Below are the code and all the weights of a small trained network. Each question names an input and a target symbol and asks about switching units off, where a switched-off unit gives its printed mean instead of its output.

import numpy as np


def w(rows, s, z=0):
    codes = np.array(rows[::2]) - 128.0
    scale = np.full(codes.shape[1], s)
    scale[-1] = z or s
    return codes * scale


def norm(h):
    return h / np.sqrt((h * h).mean(-1, keepdims=True) + 1e-5)


def f(y):
    return y / 2 * (1 + np.tanh(0.7978845608 * (y + 0.044715 * y**3)))


def softmax(a):
    e = np.exp(a - a.max(-1, keepdims=True))
    return e / e.sum(-1, keepdims=True)


def log_softmax(a):
    a = a - a.max(-1, keepdims=True)
    return a - np.log(np.exp(a).sum(-1, keepdims=True))


def net(x, mask):
    ids = ['ΔΩαγθπψ'.index(c) for c in x.split()]
    T = len(ids)
    res = E[ids] + P[:T]
    u = 0
    for l in range(2):
        q, k, v = (norm(res) @ M[l].T for M in (Q, K, V))
        z = softmax(np.where(np.tri(T) > 0, q @ k.T / 2**0.5, -1e9)) @ v
        res = res + np.where(mask[u], z, O[l][:, -1]) @ O[l][:, :-1]
        u += 1
        y = f(norm(res) @ A[l][:, :-1].T + A[l][:, -1])
        res = res + np.where(mask[u : u + 4], y, B[l][:, -1]) @ B[l][:, :-1]
        u += 4
    return log_softmax(norm(res)[-1] @ U[:, :-1].T + U[:, -1])


Q, K, V, O, A, B = {}, {}, {}, {}, {}, {}
E = w([
[86,80,158,212,139,164,120,113,70,161],'Δ',
[108,127,184,194,126,106,101,115,92,244],'Ω',
[101,124,125,92,135,143,113,173,140,205],'α',
[98,147,104,91,124,135,112,167,130,210],'γ',
[67,185,154,150,65,130,252,149,120,140],'θ',
[94,140,94,145,184,120,140,203,92,103],'π',
[100,115,128,87,137,148,111,177,139,203],'ψ',
],0.022)
P = w([
[177,4,77,119,101,113,83,167,126,135],'0',
[84,101,97,96,72,64,102,113,87,134],'1',
[106,107,115,91,120,101,133,124,70,139],'2',
[114,134,110,103,129,126,132,123,82,147],'3',
[113,147,110,109,137,136,136,116,94,150],'4',
[114,157,114,113,140,142,139,109,103,151],'5',
[116,165,115,116,147,145,153,106,108,149],'6',
[119,169,119,119,148,149,159,106,113,151],'7',
[120,172,121,123,152,159,161,105,117,150],'8',
[128,174,121,127,156,171,161,109,118,153],'9',
[129,180,121,135,150,178,169,108,119,151],'10',
],0.014)
Q[0] = w([
[226,205,137,131,149,116,111,137,180,13],'L0H0',
[95,111,59,117,173,168,114,116,154,1],'L0H0',
],0.0069)
K[0] = w([
[62,151,110,158,254,79,53,162,144,128],'L0H0',
[142,124,44,149,138,108,141,188,80,92],'L0H0',
],0.006)
V[0] = w([
[133,109,89,139,183,107,167,107,108,2],'L0H0',
[69,196,54,132,151,64,170,174,172,142],'L0H0',
],0.0061)
O[0] = w([
[75,178,192,243,137,125,167,148,192,253,1],'L0H0',
[140,254,51,142,130,201,107,155,162,239,193],'L0H0',
],0.0091,0.0056)
A[0] = w([
[153,89,135,156,94,95,106,149,127,174,41],'L0N0',
[164,107,117,70,109,127,118,110,155,112,146],'L0N1',
[120,93,84,93,120,122,123,163,136,90,1],'L0N2',
[164,167,148,151,126,152,147,128,253,148,125],'L0N3',
],0.019,0.0029)
B[0] = w([
[121,86,68,163,148,43,100,73,191,90,178],'L0N0',
[70,224,136,56,172,134,183,123,53,228,222],'L0N1',
[136,132,1,119,161,84,100,91,232,27,254],'L0N2',
[11,42,66,172,99,163,121,156,125,28,140],'L0N3',
],0.0097,0.005)
Q[1] = w([
[75,192,5,106,85,25,96,44,73,110],'L1H0',
[71,129,1,138,186,185,153,117,142,69],'L1H0',
],0.0061)
K[1] = w([
[147,185,84,108,213,3,182,105,155,168],'L1H0',
[124,174,117,139,92,192,247,136,237,99],'L1H0',
],0.0063)
V[1] = w([
[122,165,139,114,73,135,180,148,147,123],'L1H0',
[145,159,137,115,230,88,108,255,185,106],'L1H0',
],0.0096)
O[1] = w([
[122,84,48,158,47,49,124,93,172,174,96],'L1H0',
[157,6,254,110,115,86,59,138,147,14,252],'L1H0',
],0.011,0.0038)
A[1] = w([
[187,4,81,100,18,78,101,49,171,39,81],'L1N0',
[125,101,153,178,123,147,92,159,184,111,100],'L1N1',
[183,168,114,147,64,141,167,94,189,229,59],'L1N2',
[83,150,130,162,110,201,109,146,139,182,254],'L1N3',
],0.012,0.0054)
B[1] = w([
[228,59,50,65,236,60,140,56,248,216,211],'L1N0',
[148,142,40,138,110,161,202,29,130,152,147],'L1N1',
[106,75,110,147,203,117,109,97,21,63,183],'L1N2',
[147,174,128,92,101,64,105,155,169,158,254],'L1N3',
],0.016,0.0079)
U = w([
[105,62,69,116,149,63,86,85,138,101,89],'Δ',
[119,134,170,147,77,96,132,177,166,125,239],'Ω',
[105,174,150,135,221,157,191,176,87,162,38],'α',
[177,140,122,145,85,106,138,145,112,96,2],'γ',
[158,139,133,145,103,113,141,147,122,99,20],'θ',
[100,198,98,149,132,235,197,89,157,206,205],'π',
[94,113,116,136,122,76,69,131,43,1,147],'ψ',
],0.0096,0.0026)

Each question gives the input, a string of symbols that net reads in full, and the target symbol t.
The units are the heads (2 rows each of Q, K, V and O) and the neurons (one row each of A and B). Each row of codes is followed by its name. A weight is (code - 128) times the scale printed after its matrix; where a second scale follows, it is the last column's (O, A, B and U).
mask holds one flag per unit, layer by layer, with each layer's heads first. A switched-off unit (its flag False) gives its mean, the last column of its rows in O or B, instead of its output. The means were averaged over made-up inputs and are rounded, as every weight is.
A unit's drop is (log p(t) with every unit on - log p(t) with that unit switched off) / (log p(t) with every unit on - log p(t) with every unit switched off).
The circuit of an input: a set's keep is (log p(t) with only the set's units on - log p(t) with every unit switched off) / (log p(t) with every unit on - log p(t) with every unit switched off). Starting from all 10 units, units are removed one at a time, each time the one whose removal leaves the highest keep (on an exact tie, the one counted first), for as long as the keep stays at least 0.8.
units of the circuit, in order: the units of the circuit, biggest drop first
top k neurons: the k neurons with the biggest drops, biggest first
top k neurons in layer l: the k neurons of layer l with the biggest drops, biggest first
input ψ α Δ π Ω π Δ, target ψ: top 2 neurons in layer 0	(L0N2, L0N0)
input Δ γ θ, target α: units of the circuit, in order	(L0N2, L1H0, L1N2, L0H0)
input ψ π θ π π α γ, target Ω: top 2 neurons in layer 1	(L1N3, L1N0)
input γ α α, target ψ: units of the circuit, in order	(L1N0, L1N3)
input Ω π π Δ Ω, target ψ: top 2 neurons in layer 0	(L0N2, L0N0)
input α θ π π Ω, target Ω: top 2 neurons	(L0N2, L1N2)
input Δ Δ π α Δ Δ α ψ Δ Δ, target π: units of the circuit, in order	(L1H0, L0N2)
input π ψ γ ψ Δ γ, target ψ: top 3 neurons	(L0N1, L1N0, L0N2)
input π π ψ Ω γ π ψ, target ψ: units of the circuit, in order	(L0N1, L1N0, L1H0)
input Ω Δ π π π Ω γ Δ Ω, target α: top 2 neurons	(L0N2, L1N2)
input π π π π Δ π θ γ Ω π π, target π: units of the circuit, in order	(L0H0)
input γ π ψ ψ Ω γ γ Ω π, target ψ: top 4 neurons	(L1N0, L0N2, L0N1, L1N3)
input π Ω π θ π π Ω, target Ω: units of the circuit, in order	(L0N2, L1N0, L1N3)
input γ π Ω π γ, target ψ: top 2 neurons	(L0N1, L0N0)
input γ Ω γ π π π α α, target ψ: top 3 neurons	(L0N1, L1N0, L0N2)
input θ π α γ Δ γ Ω π π ψ Δ, target Ω: top neuron	(L1N3)
input Ω π ψ π π θ ψ π π π, target Ω: top 2 neurons	(L1N3, L0N2)
input π π π Ω Δ Δ Δ, target α: units of the circuit, in order	(L0N2, L1H0, L0N0)
input π π Δ π, target α: top 3 neurons	(L0N2, L0N0, L1N1)
input ψ Δ γ α π γ π θ π Ω α, target Ω: units of the circuit, in order	(L0N2, L1N3, L1N0)
input α α Ω Δ π Ω α Ω Ω, target π: units of the circuit, in order	(L1H0)
input θ ψ Δ Δ θ α θ π γ π Ω, target ψ: top 3 neurons	(L1N2, L0N2, L1N0)
input ψ γ γ π α π Δ θ, target Ω: units of the circuit, in order	(L1N0, L1N2, L0N1)
input α γ π Ω π, target ψ: units of the circuit, in order	(L0H0, L1N0, L1H0)
input θ Ω Δ Ω Ω π α γ θ, target ψ: units of the circuit, in order	(L1N2, L1H0, L1N0)
input ψ Δ α Ω γ Δ θ π π θ, target ψ: top 4 neurons	(L1N2, L0N1, L1N0, L0N2)
input Δ ψ Δ π α ψ Δ Δ, target π: top neuron in layer 0	(L0N0)
